Here is a tiny trained network, its code and every weight. The questions are about switching its units off for an input and a class, where a switched-off unit gives its printed mean instead of its output.

import numpy as np


def w(rows, s, z=0):
    codes = np.array(rows[::2]) - 128.0
    scale = np.full(codes.shape[1], s)
    scale[-1] = z or s
    return codes * scale


def f(y):
    return np.maximum(y, 0)


def log_softmax(a):
    a = a - a.max(-1, keepdims=True)
    return a - np.log(np.exp(a).sum(-1, keepdims=True))


def net(x, mask):
    res = np.array(x, float).reshape(1, 7) / 4 @ E
    y = f(res @ A[0][:, :-1].T + A[0][:, -1])
    res = res + np.where(mask, y, B[0][:, -1]) @ B[0][:, :-1]
    return log_softmax(res[-1] @ U[:, :-1].T + U[:, -1])


A, B = {}, {}
E = w([
[127,149,211,89,113,170,115,102,127,59,213,115],'x0',
[176,188,128,99,136,142,2,158,118,91,172,21],'x1',
[169,135,71,46,136,147,135,138,40,80,69,124],'x2',
[105,103,90,91,124,119,142,162,198,94,59,78],'x3',
[105,104,149,141,36,129,82,152,55,122,100,115],'x4',
[112,169,112,210,135,161,108,134,170,86,143,80],'x5',
[148,97,183,122,43,178,101,39,142,90,193,163],'x6',
],0.0093)
A[0] = w([
[108,103,133,131,88,129,160,100,156,117,100,183,4],'N0',
[97,76,151,155,22,138,180,111,89,132,51,189,113],'N1',
[176,103,76,3,119,130,91,92,99,140,95,142,147],'N2',
[126,152,190,117,107,148,37,125,92,52,229,78,219],'N3',
[145,148,44,150,174,148,149,125,49,135,72,138,135],'N4',
[130,131,155,147,97,142,60,119,131,95,176,95,118],'N5',
[154,157,99,127,188,165,215,99,126,62,171,167,99],'N6',
[113,105,78,145,74,140,155,110,226,63,34,124,42],'N7',
[134,125,153,156,131,146,162,123,216,133,164,147,235],'N8',
[116,131,161,121,113,136,120,112,149,121,143,114,64],'N9',
[141,108,120,182,107,146,161,88,192,142,155,178,105],'N10',
],0.015,0.0022)
B[0] = w([
[132,134,139,179,72,136,70,137,113,140,149,136,185],'N0',
[113,164,121,88,162,27,118,100,74,117,134,213,236],'N1',
[158,143,122,86,139,166,148,144,84,114,113,197,204],'N2',
[170,87,121,79,99,247,142,121,170,137,112,137,253],'N3',
[173,121,126,144,170,104,120,233,107,129,113,61,201],'N4',
[157,143,135,59,146,174,118,128,118,114,167,180,201],'N5',
[98,124,125,86,161,191,186,85,146,113,113,190,177],'N6',
[163,115,129,136,157,202,146,166,162,140,140,48,202],'N7',
[82,135,131,150,134,77,104,109,145,96,170,83,197],'N8',
[139,131,70,177,136,153,106,142,110,154,111,146,158],'N9',
[129,125,144,102,51,123,55,99,165,150,158,111,197],'N10',
],0.015,0.021)
U = w([
[141,97,110,215,153,60,99,186,131,169,125,35,66],'0',
[137,60,107,161,182,218,202,158,195,107,113,43,252],'1',
[165,130,97,119,184,66,172,172,32,114,69,173,193],'2',
[148,36,152,182,32,166,169,99,93,138,67,120,22],'3',
[219,52,146,72,17,254,107,102,83,91,109,176,134],'4',
[37,115,156,160,109,68,136,27,140,114,169,179,111],'5',
],0.0078,0.0034)

Each question gives the input, the list of numbers given to net, and the class t.
The units are the neurons (one row each of A and B). Each row of codes is followed by its name. A weight is (code - 128) times the scale printed after its matrix; where a second scale follows, it is the last column's (A, B and U).
mask holds one flag per neuron, in row order. A switched-off neuron (its flag False) gives its mean, the last column of its row in B, instead of its output. The means were averaged over made-up inputs and are rounded, as every weight is.
A unit's drop is (log p(t) with every unit on - log p(t) with that unit switched off) / (log p(t) with every unit on - log p(t) with every unit switched off).
The circuit of an input: a set's keep is (log p(t) with only the set's units on - log p(t) with every unit switched off) / (log p(t) with every unit on - log p(t) with every unit switched off). Starting from all 11 units, units are removed one at a time, each time the one whose removal leaves the highest keep (on an exact tie, the one counted first), for as long as the keep stays at least 0.8.
circuit, biggest first: the units of the circuit, biggest drop first
most important unit: the unit with the biggest drop
top k neurons: the k neurons with the biggest drops, biggest first
drop when u is switched off: that unit's drop, to one decimal
input [-2,8,-4,7,2,1,-7], class 1: circuit, biggest first => N1
input [0,-3,-7,6,0,6,6], class 0: circuit, biggest first => N8, N7, N3, N10
input [-3,2,0,-8,-3,4,-3], class 1: top 2 neurons => N1, N2
input [-8,-2,-6,7,7,2,4], class 0: top 2 neurons => N7, N3
input [-2,1,2,6,1,5,-8], class 1: top 2 neurons => N7, N1
input [4,6,0,8,-2,8,-6], class 1: top 4 neurons => N7, N1, N2, N10
input [6,-5,-2,7,6,0,-2], class 2: top 2 neurons => N1, N3
input [-6,-8,-8,6,-5,8,8], class 5: top 2 neurons => N8, N4
input [-5,-5,6,-7,-6,8,-3], class 1: top 2 neurons => N1, N6
input [-1,2,8,4,4,1,-4], class 2: top 2 neurons => N2, N3
input [3,-6,-6,4,-8,-3,-7], class 5: top 2 neurons => N3, N8
input [6,7,5,8,-5,-4,-8], class 2: drop when N0 is switched off => 0.4
input [-7,-4,-4,-6,6,-1,-6], class 2: drop when N1 is switched off => 0.2
input [1,6,4,-7,-6,-4,-8], class 2: drop when N4 is switched off => 0.1
input [1,-6,5,-6,-6,2,3], class 5: most important unit => N3
